Below are the code and all the weights of a small trained network. Each question names an input and a class and asks about switching units off, where a switched-off unit gives its printed mean instead of its output.

import numpy as np


def w(rows, s, z=0):
    codes = np.array(rows[::2]) - 128.0
    scale = np.full(codes.shape[1], s)
    scale[-1] = z or s
    return codes * scale


def f(y):
    return y / 2 * (1 + np.tanh(0.7978845608 * (y + 0.044715 * y**3)))


def log_softmax(a):
    a = a - a.max(-1, keepdims=True)
    return a - np.log(np.exp(a).sum(-1, keepdims=True))


def net(x, mask):
    res = np.array(x, float).reshape(1, 5) / 4 @ E
    y = f(res @ A[0][:, :-1].T + A[0][:, -1])
    res = res + np.where(mask, y, B[0][:, -1]) @ B[0][:, :-1]
    return log_softmax(res[-1] @ U[:, :-1].T + U[:, -1])


A, B = {}, {}
E = w([
[51,124,139,187,77],'x0',
[148,124,251,152,115],'x1',
[122,85,100,165,173],'x2',
[142,111,89,190,76],'x3',
[155,177,111,209,150],'x4',
],0.016)
A[0] = w([
[153,69,193,136,144,56],'N1',
[109,141,147,215,107,160],'N2',
[188,123,71,135,144,165],'N3',
[180,90,182,229,105,142],'N4',
[90,118,66,38,161,223],'N5',
[133,174,168,89,31,97],'N6',
[186,184,22,126,182,127],'N7',
[138,148,160,60,83,152],'N8',
[190,118,176,103,124,216],'N9',
[79,77,1,118,130,152],'N10',
[119,93,176,137,244,255],'N11',
[196,72,163,215,216,166],'N12',
[118,110,147,45,151,143],'N13',
[12,187,200,227,110,163],'N14',
[92,97,205,67,109,102],'N15',
[138,150,152,130,25,74],'N16',
[3,111,163,180,90,160],'N17',
[100,192,73,99,143,225],'N18',
[206,195,85,108,218,38],'N19',
[129,90,199,108,98,142],'N20',
[112,131,120,121,142,98],'N21',
[68,89,25,159,83,170],'N22',
[32,121,44,159,152,176],'N23',
[216,162,176,154,69,234],'N24',
[110,87,50,134,86,80],'N25',
[127,174,143,172,28,188],'N26',
[126,172,57,44,153,212],'N27',
[120,169,77,81,19,182],'N28',
[155,108,168,144,128,138],'N29',
],0.012,0.0051)
B[0] = w([
[104,187,114,114,153,171],'N1',
[119,185,77,188,84,199],'N2',
[197,99,120,134,120,198],'N3',
[141,193,61,194,146,219],'N4',
[163,81,175,79,111,236],'N5',
[110,59,186,195,184,182],'N6',
[213,126,138,89,106,247],'N7',
[134,78,164,153,192,186],'N8',
[138,126,136,125,254,196],'N9',
[131,8,97,77,88,248],'N10',
[119,212,108,44,146,213],'N11',
[118,226,27,141,188,224],'N12',
[113,107,178,67,160,198],'N13',
[65,201,163,170,40,245],'N14',
[58,133,218,104,161,201],'N15',
[106,98,143,198,132,168],'N16',
[121,168,168,146,49,221],'N17',
[205,86,161,61,62,205],'N18',
[249,182,138,91,124,218],'N19',
[106,166,167,150,159,188],'N20',
[133,132,117,97,122,130],'N21',
[76,3,32,112,76,236],'N22',
[47,78,86,49,78,227],'N23',
[147,99,98,209,198,216],'N24',
[110,33,90,124,86,188],'N25',
[127,108,154,219,108,202],'N26',
[215,115,153,119,125,235],'N27',
[133,8,117,144,134,199],'N28',
[146,193,141,150,178,161],'N29',
],0.0089,0.015)
U = w([
[254,136,153,103,135,152],'0',
[132,158,131,238,32,146],'1',
[165,175,39,192,198,6],'2',
[72,156,88,100,74,9],'3',
[160,36,70,118,79,195],'4',
[140,79,167,201,200,116],'5',
[102,139,223,66,192,164],'6',
],0.012,0.0023)

Each question gives the input, the list of numbers given to net, and the class t.
The units are the neurons (one row each of A and B). Each row of codes is followed by its name. A weight is (code - 128) times the scale printed after its matrix; where a second scale follows, it is the last column's (A, B and U).
mask holds one flag per neuron, in row order. A switched-off neuron (its flag False) gives its mean, the last column of its row in B, instead of its output. The means were averaged over made-up inputs and are rounded, as every weight is.
A unit's drop is (log p(t) with every unit on - log p(t) with that unit switched off) / (log p(t) with every unit on - log p(t) with every unit switched off).
The circuit of an input: a set's keep is (log p(t) with only the set's units on - log p(t) with every unit switched off) / (log p(t) with every unit on - log p(t) with every unit switched off). Starting from the 12 units with the biggest drops (on a tie, the unit counted first), units are removed one at a time, each time the one whose removal leaves the highest keep (on an exact tie, the one counted first), for as long as the keep stays at least 0.8.
circuit, biggest first: the units of the circuit, biggest drop first
unit that matters most: the unit with the biggest drop
k most important neurons: the k neurons with the biggest drops, biggest first
drop when u is switched off: that unit's drop, to one decimal
input [7,-3,3,-5,4], class 3: circuit, biggest first => N23; N14
input [3,3,-6,-2,-8], class 6: circuit, biggest first => N15
input [-2,-4,8,-5,1], class 0: 4 most important neurons => N19; N11; N7; N27
input [7,2,0,-6,-2], class 1: 2 most important neurons => N14; N17
input [0,4,-4,-7,6], class 2: 2 most important neurons => N24; N5
input [3,1,3,-6,8], class 1: 2 most important neurons => N14; N9
input [-1,2,-4,1,5], class 2: 2 most important neurons => N17; N24
input [-2,5,-4,7,8], class 2: 2 most important neurons => N24; N12
input [-3,-1,6,8,7], class 2: 2 most important neurons => N12; N4
input [1,8,-6,0,4], class 1: 3 most important neurons => N14; N2; N4
input [6,2,4,-7,0], class 1: 2 most important neurons => N14; N17
input [1,4,-3,-2,-3], class 6: drop when N15 is switched off => 0.1
input [-2,7,-8,-3,0], class 5: drop when N6 is switched off => 0.2
input [-5,4,-4,1,-2], class 5: unit that matters most => N24
input [5,0,-8,-7,4], class 1: drop when N14 is switched off => 0.4
input [7,0,3,4,-3], class 1: drop when N17 is switched off => 0.1
